Below is a small trained network, with its code and all its weights. Each question gives an input and a target symbol and asks what happens when units are switched off, that is, made to give their printed mean instead of their output.

import numpy as np


def w(rows, s, z=0):
    codes = np.array(rows[::2]) - 128.0
    scale = np.full(codes.shape[1], s)
    scale[-1] = z or s
    return codes * scale


def f(y):
    return np.maximum(y, 0)


def softmax(a):
    e = np.exp(a - a.max(-1, keepdims=True))
    return e / e.sum(-1, keepdims=True)


def log_softmax(a):
    a = a - a.max(-1, keepdims=True)
    return a - np.log(np.exp(a).sum(-1, keepdims=True))


def net(x, mask):
    ids = ['ΔΞβζπτ'.index(c) for c in x.split()]
    T = len(ids)
    res = E[ids] + P[:T]
    u = 0
    for l in range(2):
        r = res
        for j in range(3):
            rows = slice(2 * j, 2 * j + 2)
            q, k, v = (r @ M[l][rows].T for M in (Q, K, V))
            z = softmax(np.where(np.tri(T) > 0, q @ k.T / 2**0.5, -1e9)) @ v
            o = O[l][rows]
            res = res + np.where(mask[u + j], z, o[:, -1]) @ o[:, :-1]
        u += 3
        y = f(res @ A[l][:, :-1].T + A[l][:, -1])
        res = res + np.where(mask[u : u + 4], y, B[l][:, -1]) @ B[l][:, :-1]
        u += 4
    return log_softmax(res[-1] @ U[:, :-1].T + U[:, -1])


Q, K, V, O, A, B = {}, {}, {}, {}, {}, {}
E = w([
[123,209,61],'Δ',
[220,219,100],'Ξ',
[65,161,53],'β',
[86,124,68],'ζ',
[174,78,7],'π',
[182,226,37],'τ',
],0.017)
P = w([
[148,81,254],'0',
[117,100,136],'1',
[227,93,97],'2',
[105,117,134],'3',
[231,110,96],'4',
[99,128,135],'5',
[240,116,95],'6',
[104,130,141],'7',
[254,123,91],'8',
[106,136,148],'9',
],0.0098)
Q[0] = w([
[134,182,106],'L0H0',
[53,176,176],'L0H0',
[56,217,155],'L0H1',
[50,71,112],'L0H1',
[164,199,12],'L0H2',
[135,69,69],'L0H2',
],0.011)
K[0] = w([
[103,63,252],'L0H0',
[17,112,138],'L0H0',
[114,148,88],'L0H1',
[113,106,55],'L0H1',
[84,193,203],'L0H2',
[160,148,177],'L0H2',
],0.014)
V[0] = w([
[79,135,180],'L0H0',
[231,213,42],'L0H0',
[112,71,185],'L0H1',
[188,196,254],'L0H1',
[142,92,150],'L0H2',
[46,228,243],'L0H2',
],0.0078)
O[0] = w([
[248,88,152,73],'L0H0',
[186,91,27,253],'L0H0',
[255,250,131,74],'L0H1',
[147,236,142,111],'L0H1',
[148,208,203,107],'L0H2',
[13,242,113,131],'L0H2',
],0.0057,0.012)
A[0] = w([
[148,2,100,135],'L0N0',
[43,82,224,254],'L0N1',
[92,83,189,107],'L0N2',
[46,188,117,128],'L0N3',
],0.007,0.0046)
B[0] = w([
[174,166,127,255],'L0N0',
[94,5,241,150],'L0N1',
[221,77,63,130],'L0N2',
[72,221,107,162],'L0N3',
],0.014,0.0081)
Q[1] = w([
[99,185,179],'L1H0',
[35,102,110],'L1H0',
[150,70,77],'L1H1',
[5,144,205],'L1H1',
[135,187,197],'L1H2',
[43,117,149],'L1H2',
],0.017)
K[1] = w([
[73,105,67],'L1H0',
[73,152,155],'L1H0',
[129,122,251],'L1H1',
[85,110,101],'L1H1',
[109,77,111],'L1H2',
[94,128,170],'L1H2',
],0.016)
V[1] = w([
[23,244,191],'L1H0',
[87,214,93],'L1H0',
[7,101,139],'L1H1',
[177,2,147],'L1H1',
[139,10,188],'L1H2',
[142,61,133],'L1H2',
],0.0086)
O[1] = w([
[187,155,91,3],'L1H0',
[78,92,104,135],'L1H0',
[2,73,127,66],'L1H1',
[147,92,176,151],'L1H1',
[119,129,67,16],'L1H2',
[98,169,124,115],'L1H2',
],0.0098,0.011)
A[1] = w([
[208,200,87,38],'L1N0',
[44,85,162,226],'L1N1',
[102,96,57,225],'L1N2',
[190,161,254,3],'L1N3',
],0.0085,0.0039)
B[1] = w([
[68,162,27,248],'L1N0',
[189,192,255,205],'L1N1',
[114,62,203,222],'L1N2',
[36,182,117,214],'L1N3',
],0.0071,0.013)
U = w([
[213,111,172,174],'Δ',
[68,141,135,120],'Ξ',
[197,71,80,255],'β',
[104,185,66,21],'ζ',
[2,134,44,29],'π',
[178,221,160,151],'τ',
],0.0085,0.0044)

Each question gives the input, a string of symbols that net reads in full, and the target symbol t.
The units are the heads (2 rows each of Q, K, V and O) and the neurons (one row each of A and B). Each row of codes is followed by its name. A weight is (code - 128) times the scale printed after its matrix; where a second scale follows, it is the last column's (O, A, B and U).
mask holds one flag per unit, layer by layer, with each layer's heads first. A switched-off unit (its flag False) gives its mean, the last column of its rows in O or B, instead of its output. The means were averaged over made-up inputs and are rounded, as every weight is.
A unit's drop is (log p(t) with every unit on - log p(t) with that unit switched off) / (log p(t) with every unit on - log p(t) with every unit switched off).
The circuit of an input: a set's keep is (log p(t) with only the set's units on - log p(t) with every unit switched off) / (log p(t) with every unit on - log p(t) with every unit switched off). Starting from the 12 units with the biggest drops (on a tie, the unit counted first), units are removed one at a time, each time the one whose removal leaves the highest keep (on an exact tie, the one counted first), for as long as the keep stays at least 0.8.
circuit, biggest first: the units of the circuit, biggest drop first
unit that matters most: the unit with the biggest drop
top k neurons: the k neurons with the biggest drops, biggest first
k most important neurons of layer l: the k neurons of layer l with the biggest drops, biggest first
heads that matter: for each layer, one digit per head in row order, 1 if its drop is at least 0.15 and else 0, layers parted by /
input Δ π β π Ξ, target π: unit that matters most => L1H1
input Δ Ξ ζ π τ π Δ, target π: circuit, biggest first => (L0N0 L1H1 L0H2)
input π Δ π Δ β Ξ π β π, target τ: circuit, biggest first => (L0H2 L1H1 L0N0 L1N3)
input Ξ ζ β, target ζ: top 2 neurons => (L1N0 L0N1)
input τ β ζ π ζ Ξ Ξ, target β: top 4 neurons => (L0N0 L1N3 L1N1 L0N3)
input π π π π, target τ: circuit, biggest first => (L0N0 L1H1 L0H2 L1N3)
input Δ Ξ Ξ τ τ, target π: circuit, biggest first => (L0H0 L0N0 L1H1 L0H2)
input Δ Ξ π, target π: circuit, biggest first => (L1H1 L0H2 L0H0)
input Δ ζ Δ ζ π ζ Δ β, target Ξ: heads that matter => 110 / 010
input Ξ π Δ Δ Δ Δ Δ, target ζ: heads that matter => 010 / 010
input β Δ Δ, target Ξ: 2 most important neurons of layer 0 => (L0N1 L0N0)
input β Δ τ, target Ξ: top 4 neurons => (L1N1 L0N1 L0N0 L0N3)
input τ τ Δ τ τ Δ Δ, target β: heads that matter => 100 / 000
input π ζ π Δ ζ, target τ: unit that matters most => L0H2
input τ ζ Δ π Δ τ π π Δ, target β: heads that matter => 101 / 000
input ζ ζ π τ π π β, target Δ: 2 most important neurons of layer 1 => (L1N0 L1N3)
input τ Δ β ζ Δ Δ β π Ξ, target β: 2 most important neurons of layer 1 => (L1N3 L1N1)
input π ζ ζ, target τ: heads that matter => 001 / 110
input ζ Ξ ζ, target Δ: heads that matter => 100 / 010
input β β π τ Ξ π Ξ β ζ, target Ξ: unit that matters most => L0H0
input Ξ Ξ π, target ζ: circuit, biggest first => (L1N0 L0H1 L1H1)
